Below is a small trained network, with its code and all its weights. Each question gives an input and a class and asks what happens when units are switched off, that is, made to give their printed mean instead of their output.

import numpy as np


def w(rows, s, z=0):
    codes = np.array(rows[::2]) - 128.0
    scale = np.full(codes.shape[1], s)
    scale[-1] = z or s
    return codes * scale


def f(y):
    return np.maximum(y, 0)


def log_softmax(a):
    a = a - a.max(-1, keepdims=True)
    return a - np.log(np.exp(a).sum(-1, keepdims=True))


def net(x, mask):
    res = np.array(x, float).reshape(1, 7) / 4 @ E
    y = f(res @ A[0][:, :-1].T + A[0][:, -1])
    res = res + np.where(mask, y, B[0][:, -1]) @ B[0][:, :-1]
    return log_softmax(res[-1] @ U[:, :-1].T + U[:, -1])


A, B = {}, {}
E = w([
[121,97,183,171,229],'x0',
[168,158,150,145,209],'x1',
[146,88,137,73,192],'x2',
[55,89,167,47,146],'x3',
[124,133,104,177,145],'x4',
[167,115,254,176,27],'x5',
[127,85,157,90,135],'x6',
],0.0089)
A[0] = w([
[107,64,148,154,162,80],'n0',
[129,131,128,230,153,145],'n1',
[95,144,153,82,61,248],'n2',
[84,105,155,195,124,217],'n3',
[86,132,90,103,110,192],'n4',
[136,192,141,162,71,203],'n5',
[139,211,247,108,136,228],'n6',
[145,131,118,39,174,185],'n7',
[187,162,128,97,198,200],'n8',
[126,94,144,98,113,83],'n9',
[166,97,158,179,124,112],'n10',
[99,109,165,198,65,147],'n11',
[50,92,124,153,93,253],'n12',
[96,112,160,58,119,171],'n13',
[178,98,142,181,132,124],'n14',
[90,54,162,193,116,252],'n15',
[150,83,104,52,145,60],'n16',
[184,139,63,157,152,90],'n17',
[220,177,118,110,141,251],'n18',
[91,152,89,174,104,184],'n19',
[125,66,166,69,121,148],'n20',
[178,219,148,145,84,249],'n21',
[148,187,213,122,130,229],'n22',
],0.012,0.0032)
B[0] = w([
[148,181,133,97,156,179],'n0',
[186,114,160,158,149,211],'n1',
[132,107,186,168,41,247],'n2',
[195,198,95,179,93,204],'n3',
[103,103,74,123,29,208],'n4',
[154,84,54,160,81,233],'n5',
[106,53,157,130,128,254],'n6',
[1,83,100,171,173,226],'n7',
[103,80,44,168,202,205],'n8',
[110,140,165,48,55,167],'n9',
[198,136,97,158,155,198],'n10',
[164,127,223,175,98,240],'n11',
[71,249,118,124,57,218],'n12',
[47,115,194,105,97,219],'n13',
[181,110,169,130,224,193],'n14',
[214,195,192,112,41,228],'n15',
[74,135,99,149,119,195],'n16',
[152,102,109,47,156,186],'n17',
[147,47,73,49,95,202],'n18',
[187,119,85,196,53,201],'n19',
[83,172,216,117,134,220],'n20',
[149,31,117,142,123,244],'n21',
[116,46,170,72,156,231],'n22',
],0.0062,0.0087)
U = w([
[8,70,70,136,174,53],'0',
[142,130,79,91,130,6],'1',
[254,203,138,174,178,86],'2',
[85,153,73,212,70,132],'3',
[28,155,208,35,88,110],'4',
[127,21,91,121,139,217],'5',
],0.0087,0.0026)

Each question gives the input, the list of numbers given to net, and the class t.
The units are the neurons (one row each of A and B). Each row of codes is followed by its name. A weight is (code - 128) times the scale printed after its matrix; where a second scale follows, it is the last column's (A, B and U).
mask holds one flag per neuron, in row order. A switched-off neuron (its flag False) gives its mean, the last column of its row in B, instead of its output. The means were averaged over made-up inputs and are rounded, as every weight is.
A unit's drop is (log p(t) with every unit on - log p(t) with that unit switched off) / (log p(t) with every unit on - log p(t) with every unit switched off).
The circuit of an input: a set's keep is (log p(t) with only the set's units on - log p(t) with every unit switched off) / (log p(t) with every unit on - log p(t) with every unit switched off). Starting from the 12 units with the biggest drops (on a tie, the unit counted first), units are removed one at a time, each time the one whose removal leaves the highest keep (on an exact tie, the one counted first), for as long as the keep stays at least 0.8.
circuit, biggest first: the units of the circuit, biggest drop first
most important unit: the unit with the biggest drop
top k neurons: the k neurons with the biggest drops, biggest first
drop when u is switched off: that unit's drop, to one decimal
input [2,-4,-6,-1,-5,-4,7], class 4: circuit, biggest first	n5, n8
input [-6,-1,8,-5,4,2,-5], class 5: circuit, biggest first	n18, n12
input [5,7,8,7,-5,-3,5], class 0: circuit, biggest first	n7
input [-7,8,-8,1,2,0,4], class 5: circuit, biggest first	n21, n12, n18
input [1,2,5,-8,0,-8,1], class 0: circuit, biggest first	n7, n8
input [-4,8,-6,2,8,3,-7], class 2: circuit, biggest first	n7, n1
input [4,-3,-7,-6,-1,-8,6], class 1: circuit, biggest first	n17, n7, n6
input [-3,7,0,-5,1,-7,-4], class 5: top 3 neurons	n18, n17, n12
input [3,2,8,-8,3,-5,-3], class 0: top 3 neurons	n8, n15, n7
input [-7,8,1,4,2,0,-6], class 5: circuit, biggest first	n12, n18
input [0,-2,7,-8,-2,3,-4], class 5: top 2 neurons	n18, n21
input [-1,6,0,-5,3,4,6], class 5: top 4 neurons	n18, n21, n22, n6
input [5,-3,3,-2,-5,5,1], class 2: top 2 neurons	n10, n7
input [1,5,5,-8,-3,-6,-6], class 5: circuit, biggest first	n18
input [3,-7,5,3,2,0,-8], class 4: top 2 neurons	n5, n8
input [-7,-2,4,0,-4,-4,-6], class 0: top 2 neurons	n15, n7
input [-2,2,5,5,4,-4,7], class 0: drop when n5 is switched off	0.0
input [2,8,-2,-1,3,-4,7], class 0: drop when n8 is switched off	0.2
input [-1,6,1,-6,8,-2,-5], class 5: drop when n22 is switched off	-0.2
input [-2,-3,6,3,1,-3,6], class 4: most important unit	n20
input [-8,-4,6,-2,4,-6,7], class 0: drop when n7 is switched off	0.2
